Below are the code and all the weights of a small trained network. Each question names an input and a class and asks about switching units off, where a switched-off unit gives its printed mean instead of its output.

import numpy as np


def w(rows, s, z=0):
    codes = np.array(rows[::2]) - 128.0
    scale = np.full(codes.shape[1], s)
    scale[-1] = z or s
    return codes * scale


def f(y):
    return y / 2 * (1 + np.tanh(0.7978845608 * (y + 0.044715 * y**3)))


def log_softmax(a):
    a = a - a.max(-1, keepdims=True)
    return a - np.log(np.exp(a).sum(-1, keepdims=True))


def net(x, mask):
    res = np.array(x, float).reshape(1, 6) / 4 @ E
    y = f(res @ A[0][:, :-1].T + A[0][:, -1])
    res = res + np.where(mask, y, B[0][:, -1]) @ B[0][:, :-1]
    return log_softmax(res[-1] @ U[:, :-1].T + U[:, -1])


A, B = {}, {}
E = w([
[127,128,127,127],'x0',
[55,4,49,125],'x1',
[127,128,129,128],'x2',
[35,147,220,4],'x3',
[229,72,129,37],'x4',
[128,128,127,128],'x5',
],0.012)
A[0] = w([
[118,255,164,162,254],'neuron 0',
[54,221,165,55,191],'neuron 1',
[34,107,168,104,137],'neuron 2',
[214,141,146,70,152],'neuron 3',
[157,122,159,36,149],'neuron 4',
[118,127,228,105,118],'neuron 5',
[178,13,129,89,102],'neuron 6',
[66,180,99,162,220],'neuron 7',
[60,75,173,48,124],'neuron 8',
[166,28,71,193,170],'neuron 9',
[60,167,115,182,223],'neuron 10',
[238,71,122,35,207],'neuron 11',
[41,10,39,110,183],'neuron 12',
[128,56,132,84,99],'neuron 13',
[237,119,132,159,207],'neuron 14',
[170,184,121,228,209],'neuron 15',
[130,148,79,169,140],'neuron 16',
],0.012,0.0092)
B[0] = w([
[205,65,158,100,237],'neuron 0',
[131,97,205,63,229],'neuron 1',
[64,94,190,109,191],'neuron 2',
[157,222,138,128,194],'neuron 3',
[127,233,134,66,190],'neuron 4',
[111,138,147,68,177],'neuron 5',
[87,153,64,85,190],'neuron 6',
[121,47,185,146,194],'neuron 7',
[41,182,133,95,204],'neuron 8',
[122,78,38,150,225],'neuron 9',
[130,69,170,169,201],'neuron 10',
[130,247,65,142,237],'neuron 11',
[8,90,124,202,252],'neuron 12',
[42,165,98,105,165],'neuron 13',
[186,168,89,179,217],'neuron 14',
[209,90,138,183,221],'neuron 15',
[148,86,129,146,166],'neuron 16',
],0.012,0.02)
U = w([
[217,97,145,167,254],'0',
[162,84,184,32,134],'1',
[213,206,87,168,169],'2',
[152,216,158,51,59],'3',
[110,62,99,189,160],'4',
[50,121,192,138,52],'5',
[113,144,4,141,107],'6',
[50,186,102,84,42],'7',
],0.014,0.0049)

Each question gives the input, the list of numbers given to net, and the class t.
The units are the neurons (one row each of A and B). Each row of codes is followed by its name. A weight is (code - 128) times the scale printed after its matrix; where a second scale follows, it is the last column's (A, B and U).
mask holds one flag per neuron, in row order. A switched-off neuron (its flag False) gives its mean, the last column of its row in B, instead of its output. The means were averaged over made-up inputs and are rounded, as every weight is.
A unit's drop is (log p(t) with every unit on - log p(t) with that unit switched off) / (log p(t) with every unit on - log p(t) with every unit switched off).
The circuit of an input: a set's keep is (log p(t) with only the set's units on - log p(t) with every unit switched off) / (log p(t) with every unit on - log p(t) with every unit switched off). Starting from the 12 units with the biggest drops (on a tie, the unit counted first), units are removed one at a time, each time the one whose removal leaves the highest keep (on an exact tie, the one counted first), for as long as the keep stays at least 0.8.
circuit, biggest first: the units of the circuit, biggest drop first
most important unit: the unit with the biggest drop
top k neurons: the k neurons with the biggest drops, biggest first
drop when u is switched off: that unit's drop, to one decimal
input [-7,-4,3,4,1,2], class 3: most important unit -> neuron 4
input [5,0,-8,-6,-2,-5], class 0: top 2 neurons -> [neuron 12; neuron 15]
input [-7,1,-2,-4,8,-2], class 6: top 2 neurons -> [neuron 6; neuron 9]
input [-5,0,-6,6,6,-4], class 3: top 2 neurons -> [neuron 12; neuron 4]
input [8,0,-1,-7,5,-6], class 2: top 2 neurons -> [neuron 12; neuron 14]
input [1,0,8,3,1,-7], class 3: top 2 neurons -> [neuron 12; neuron 9]
input [-7,3,-8,0,5,6], class 6: top 2 neurons -> [neuron 1; neuron 2]
input [2,0,3,-2,7,-8], class 2: top 2 neurons -> [neuron 12; neuron 3]
input [-3,5,0,8,1,8], class 7: top 2 neurons -> [neuron 8; neuron 4]
input [2,-2,5,0,3,5], class 2: top 3 neurons -> [neuron 1; neuron 8; neuron 2]
input [1,2,-3,-8,1,-3], class 6: top 2 neurons -> [neuron 9; neuron 0]
input [8,0,-8,-5,7,1], class 2: top 2 neurons -> [neuron 12; neuron 14]
input [0,1,3,1,8,1], class 7: drop when neuron 6 is switched off -> 0.3
input [2,-1,-3,2,6,-5], class 3: drop when neuron 12 is switched off -> 0.3
input [3,2,-1,2,1,-4], class 7: circuit, biggest first -> [neuron 15]
input [-4,-5,8,6,-2,8], class 1: drop when neuron 10 is switched off -> 0.0
